Here is a tiny trained network, its code and every weight. The questions are about switching its units off for an input and a target symbol, where a switched-off unit gives its printed mean instead of its output.

import numpy as np


def w(rows, s, z=0):
    codes = np.array(rows[::2]) - 128.0
    scale = np.full(codes.shape[1], s)
    scale[-1] = z or s
    return codes * scale


def softmax(a):
    e = np.exp(a - a.max(-1, keepdims=True))
    return e / e.sum(-1, keepdims=True)


def log_softmax(a):
    a = a - a.max(-1, keepdims=True)
    return a - np.log(np.exp(a).sum(-1, keepdims=True))


def net(x, mask):
    ids = ['ΓΞΣΦαβδεζηλμτψ'.index(c) for c in x.split()]
    T = len(ids)
    res = E[ids] + P[:T]
    u = 0
    for l in range(3):
        r = res
        for j in range(2):
            rows = slice(3 * j, 3 * j + 3)
            q, k, v = (r @ M[l][rows].T for M in (Q, K, V))
            z = softmax(np.where(np.tri(T) > 0, q @ k.T / 3**0.5, -1e9)) @ v
            o = O[l][rows]
            res = res + np.where(mask[u + j], z, o[:, -1]) @ o[:, :-1]
        u += 2
    return log_softmax(res[-1] @ U[:, :-1].T + U[:, -1])


Q, K, V, O = {}, {}, {}, {}
E = w([
[71,87,151],'Γ',
[120,130,123],'Ξ',
[78,153,128],'Σ',
[142,240,97],'Φ',
[35,141,115],'α',
[114,124,126],'β',
[178,139,129],'δ',
[123,135,122],'ε',
[106,84,110],'ζ',
[210,203,75],'η',
[99,111,128],'λ',
[119,147,150],'μ',
[159,254,117],'τ',
[124,136,121],'ψ',
],0.012)
P = w([
[135,79,151],'0',
[129,180,141],'1',
[136,98,105],'2',
[125,196,142],'3',
[133,100,100],'4',
[126,214,138],'5',
[133,104,97],'6',
[121,233,141],'7',
[130,102,95],'8',
[120,250,135],'9',
[137,109,93],'10',
],0.019)
Q[0] = w([
[109,41,200],'0.h1',
[178,166,83],'0.h1',
[207,82,151],'0.h1',
[107,210,169],'0.h2',
[114,8,95],'0.h2',
[120,143,197],'0.h2',
],0.018)
K[0] = w([
[67,61,195],'0.h1',
[40,210,152],'0.h1',
[4,101,116],'0.h1',
[192,96,187],'0.h2',
[94,149,44],'0.h2',
[187,152,157],'0.h2',
],0.014)
V[0] = w([
[68,248,38],'0.h1',
[156,118,157],'0.h1',
[79,96,84],'0.h1',
[254,3,80],'0.h2',
[117,111,209],'0.h2',
[70,179,12],'0.h2',
],0.0081)
O[0] = w([
[59,117,109,255],'0.h1',
[126,159,178,116],'0.h1',
[111,157,100,100],'0.h1',
[199,144,111,135],'0.h2',
[2,118,208,135],'0.h2',
[10,188,52,127],'0.h2',
],0.0052,0.0066)
Q[1] = w([
[243,36,20],'1.h1',
[176,250,152],'1.h1',
[64,160,196],'1.h1',
[122,25,60],'1.h2',
[86,115,212],'1.h2',
[194,72,26],'1.h2',
],0.011)
K[1] = w([
[115,135,56],'1.h1',
[177,79,203],'1.h1',
[120,61,169],'1.h1',
[137,164,64],'1.h2',
[116,127,159],'1.h2',
[169,211,8],'1.h2',
],0.016)
V[1] = w([
[143,223,254],'1.h1',
[80,83,39],'1.h1',
[8,107,175],'1.h1',
[154,204,45],'1.h2',
[116,186,97],'1.h2',
[104,199,60],'1.h2',
],0.0094)
O[1] = w([
[44,188,142,94],'1.h1',
[240,109,66,92],'1.h1',
[89,143,44,111],'1.h1',
[192,255,116,37],'1.h2',
[169,159,125,51],'1.h2',
[195,178,114,8],'1.h2',
],0.0094,0.0017)
Q[2] = w([
[114,140,91],'2.h1',
[156,108,133],'2.h1',
[100,140,131],'2.h1',
[112,84,206],'2.h2',
[136,93,252],'2.h2',
[96,113,165],'2.h2',
],0.016)
K[2] = w([
[105,159,121],'2.h1',
[100,128,118],'2.h1',
[51,157,110],'2.h1',
[132,8,173],'2.h2',
[209,93,254],'2.h2',
[69,110,126],'2.h2',
],0.011)
V[2] = w([
[248,70,197],'2.h1',
[155,120,58],'2.h1',
[137,142,161],'2.h1',
[207,79,67],'2.h2',
[121,30,157],'2.h2',
[105,166,46],'2.h2',
],0.012)
O[2] = w([
[75,206,107,5],'2.h1',
[50,228,119,49],'2.h1',
[81,113,68,118],'2.h1',
[32,254,173,123],'2.h2',
[37,134,123,255],'2.h2',
[116,80,48,94],'2.h2',
],0.0094,0.0077)
U = w([
[97,97,99,8],'Γ',
[127,127,137,93],'Ξ',
[111,113,93,114],'Σ',
[170,128,132,253],'Φ',
[58,101,2,143],'α',
[122,122,130,83],'β',
[164,130,195,91],'δ',
[129,127,141,104],'ε',
[66,151,125,128],'ζ',
[167,174,181,201],'η',
[113,121,118,63],'λ',
[144,104,146,54],'μ',
[165,122,148,162],'τ',
[129,126,136,85],'ψ',
],0.0083,0.0057)

Each question gives the input, a string of symbols that net reads in full, and the target symbol t.
The units are the heads (3 rows each of Q, K, V and O). Each row of codes is followed by its name. A weight is (code - 128) times the scale printed after its matrix; where a second scale follows, it is the last column's (O and U).
mask holds one flag per head, layer by layer. A switched-off head (its flag False) gives its mean, the last column of its rows in O, instead of its output. The means were averaged over made-up inputs and are rounded, as every weight is.
A unit's drop is (log p(t) with every unit on - log p(t) with that unit switched off) / (log p(t) with every unit on - log p(t) with every unit switched off).
The circuit of an input: a set's keep is (log p(t) with only the set's units on - log p(t) with every unit switched off) / (log p(t) with every unit on - log p(t) with every unit switched off). Starting from all 6 units, units are removed one at a time, each time the one whose removal leaves the highest keep (on an exact tie, the one counted first), for as long as the keep stays at least 0.8.
units of the circuit, in order: the units of the circuit, biggest drop first
unit that matters most: the unit with the biggest drop
which heads matter: for each layer, one digit per head in row order, 1 if its drop is at least 0.15 and else 0, layers parted by /
input η τ Γ Φ Γ ζ Γ, target Φ: units of the circuit, in order -> [1.h2 2.h2]
input α Σ ζ α ζ ζ δ, target α: which heads matter -> 01 / 10 / 01
input ζ τ τ ζ α ζ λ, target α: units of the circuit, in order -> [0.h2 2.h2]
input ζ ζ ζ α ζ α τ α Γ α Γ, target α: unit that matters most -> 0.h2
input α α α η, target α: which heads matter -> 01 / 11 / 01
input δ Φ ζ α ζ δ τ ζ, target δ: units of the circuit, in order -> [1.h1 0.h1 0.h2 2.h2]
input ζ ζ ζ Φ, target ζ: units of the circuit, in order -> [2.h2 1.h2 0.h2]
input α Γ ζ β, target α: units of the circuit, in order -> [1.h1 0.h2]
input α ζ Φ ζ ζ ζ ζ ζ α η, target α: units of the circuit, in order -> [1.h1 1.h2 0.h2]
input ε η ε ζ δ, target η: which heads matter -> 00 / 01 / 01
input ζ ζ η, target η: units of the circuit, in order -> [1.h2 2.h2 1.h1]
input ζ α ψ μ ε, target α: units of the circuit, in order -> [1.h1 2.h2]
input α ζ ζ ζ ζ τ α ζ α δ μ, target α: which heads matter -> 11 / 10 / 01
input ζ ε λ Γ α ζ, target ζ: units of the circuit, in order -> [2.h2 0.h2 1.h2]
input ζ α τ ζ ζ τ Γ τ, target ζ: units of the circuit, in order -> [1.h2 0.h2 2.h2]
input ζ δ Γ, target ζ: units of the circuit, in order -> [2.h2 2.h1 1.h1]
input η Φ ψ ζ, target η: which heads matter -> 01 / 11 / 01
input ζ Ξ α λ ζ τ α α ζ η Φ, target Φ: units of the circuit, in order -> [2.h2]
input δ ζ α Φ ζ ζ α ζ α α, target δ: which heads matter -> 11 / 10 / 11
input ζ Ξ τ Φ ζ Σ Γ ζ η α, target ζ: units of the circuit, in order -> [1.h2 2.h2 0.h2]
input ζ ζ Ξ η τ Γ ε Φ ζ Σ, target ζ: which heads matter -> 01 / 01 / 01
input α Φ η ζ η α α Φ, target α: which heads matter -> 00 / 11 / 01
input ζ Ξ α ε, target ζ: which heads matter -> 00 / 01 / 01
input η μ α, target α: which heads matter -> 01 / 10 / 11
input ζ Γ ε α η μ ζ, target η: which heads matter -> 10 / 11 / 01
